Below are the code and all the weights of a small trained network. Each question names an input and a class and asks about switching units off, where a switched-off unit gives its printed mean instead of its output.

import numpy as np


def w(rows, s, z=0):
    codes = np.array(rows[::2]) - 128.0
    scale = np.full(codes.shape[1], s)
    scale[-1] = z or s
    return codes * scale


def norm(h):
    return h / np.sqrt((h * h).mean(-1, keepdims=True) + 1e-5)


def f(y):
    return np.maximum(y, 0)


def log_softmax(a):
    a = a - a.max(-1, keepdims=True)
    return a - np.log(np.exp(a).sum(-1, keepdims=True))


def net(x, mask):
    res = np.array(x, float).reshape(1, 5) / 4 @ E
    u = 0
    for l in range(3):
        y = f(norm(res) @ A[l][:, :-1].T + A[l][:, -1])
        res = res + np.where(mask[u : u + 3], y, B[l][:, -1]) @ B[l][:, :-1]
        u += 3
    return log_softmax(norm(res)[-1] @ U[:, :-1].T + U[:, -1])


A, B = {}, {}
E = w([
[146,199,255],'x0',
[55,199,113],'x1',
[129,128,128],'x2',
[131,129,126],'x3',
[56,200,113],'x4',
],0.0061)
A[0] = w([
[152,253,254,3],'L0N0',
[197,171,228,59],'L0N1',
[43,153,84,79],'L0N2',
],0.0084,0.0024)
B[0] = w([
[48,8,208,254],'L0N0',
[240,117,70,213],'L0N1',
[211,142,59,201],'L0N2',
],0.012,0.0055)
A[1] = w([
[170,180,252,171],'L1N0',
[145,101,184,55],'L1N1',
[97,182,229,1],'L1N2',
],0.019,0.00067)
B[1] = w([
[224,191,33,217],'L1N0',
[131,87,38,254],'L1N1',
[4,133,202,196],'L1N2',
],0.014,0.0054)
A[2] = w([
[33,90,133,19],'L2N0',
[13,224,63,24],'L2N1',
[159,112,11,4],'L2N2',
],0.012,0.0016)
B[2] = w([
[124,118,253,162],'L2N0',
[254,198,58,175],'L2N1',
[48,169,226,255],'L2N2',
],0.0099,0.011)
U = w([
[132,3,160,63],'0',
[38,206,174,74],'1',
[237,172,10,250],'2',
],0.011,0.0016)

Each question gives the input, the list of numbers given to net, and the class t.
The units are the neurons (one row each of A and B). Each row of codes is followed by its name. A weight is (code - 128) times the scale printed after its matrix; where a second scale follows, it is the last column's (A, B and U).
mask holds one flag per neuron, layer by layer. A switched-off neuron (its flag False) gives its mean, the last column of its row in B, instead of its output. The means were averaged over made-up inputs and are rounded, as every weight is.
A unit's drop is (log p(t) with every unit on - log p(t) with that unit switched off) / (log p(t) with every unit on - log p(t) with every unit switched off).
The circuit of an input: a set's keep is (log p(t) with only the set's units on - log p(t) with every unit switched off) / (log p(t) with every unit on - log p(t) with every unit switched off). Starting from all 9 units, units are removed one at a time, each time the one whose removal leaves the highest keep (on an exact tie, the one counted first), for as long as the keep stays at least 0.8.
circuit, biggest first: the units of the circuit, biggest drop first
most important unit: the unit with the biggest drop
top k neurons: the k neurons with the biggest drops, biggest first
k most important neurons of layer l: the k neurons of layer l with the biggest drops, biggest first
drop when u is switched off: that unit's drop, to one decimal
input [-6,5,3,0,7], class 2: circuit, biggest first -> (L2N1)
input [1,0,-3,2,6], class 0: circuit, biggest first -> (L1N0 L2N2)
input [-7,4,-6,-3,0], class 1: top 4 neurons -> (L2N2 L1N0 L1N1 L1N2)
input [-8,1,3,6,-4], class 1: top 3 neurons -> (L0N0 L2N2 L1N1)
input [1,7,7,-7,0], class 0: 2 most important neurons of layer 2 -> (L2N0 L2N2)
input [6,-7,5,2,6], class 0: top 4 neurons -> (L0N0 L2N1 L0N2 L0N1)
input [-8,2,8,8,-1], class 1: 2 most important neurons of layer 1 -> (L1N1 L1N0)
input [-7,-4,-6,6,5], class 1: circuit, biggest first -> (L0N0 L2N2 L1N0)
input [-4,-7,1,-6,1], class 1: circuit, biggest first -> (L0N0 L0N1 L2N2)
input [8,-6,-7,2,0], class 2: top 2 neurons -> (L0N1 L1N0)
input [6,-1,0,-1,8], class 0: top 3 neurons -> (L0N0 L2N0 L2N2)
input [-8,5,7,0,-2], class 1: top 3 neurons -> (L2N2 L1N0 L1N1)
input [3,-7,8,6,-8], class 2: top 2 neurons -> (L0N0 L1N0)
input [7,-4,4,-5,7], class 0: top 3 neurons -> (L0N0 L0N1 L2N2)
input [0,1,-5,-7,5], class 2: top neuron -> (L0N1)
input [7,-4,7,-7,4], class 0: top 2 neurons -> (L0N0 L0N1)
input [-3,6,-1,6,2], class 2: top 2 neurons -> (L0N0 L2N1)
input [4,0,-7,7,5], class 0: top 2 neurons -> (L0N0 L2N2)
input [-4,2,1,5,-4], class 1: top 2 neurons -> (L0N0 L1N2)
input [-4,5,3,4,6], class 2: most important unit -> L2N1
input [6,6,5,-7,-3], class 0: drop when L2N2 is switched off -> 0.1
input [-1,2,-7,3,8], class 2: drop when L2N2 is switched off -> 0.0
input [-2,7,-8,5,8], class 2: drop when L2N1 is switched off -> 0.3
input [-4,1,7,-6,-5], class 1: drop when L0N0 is switched off -> 0.5
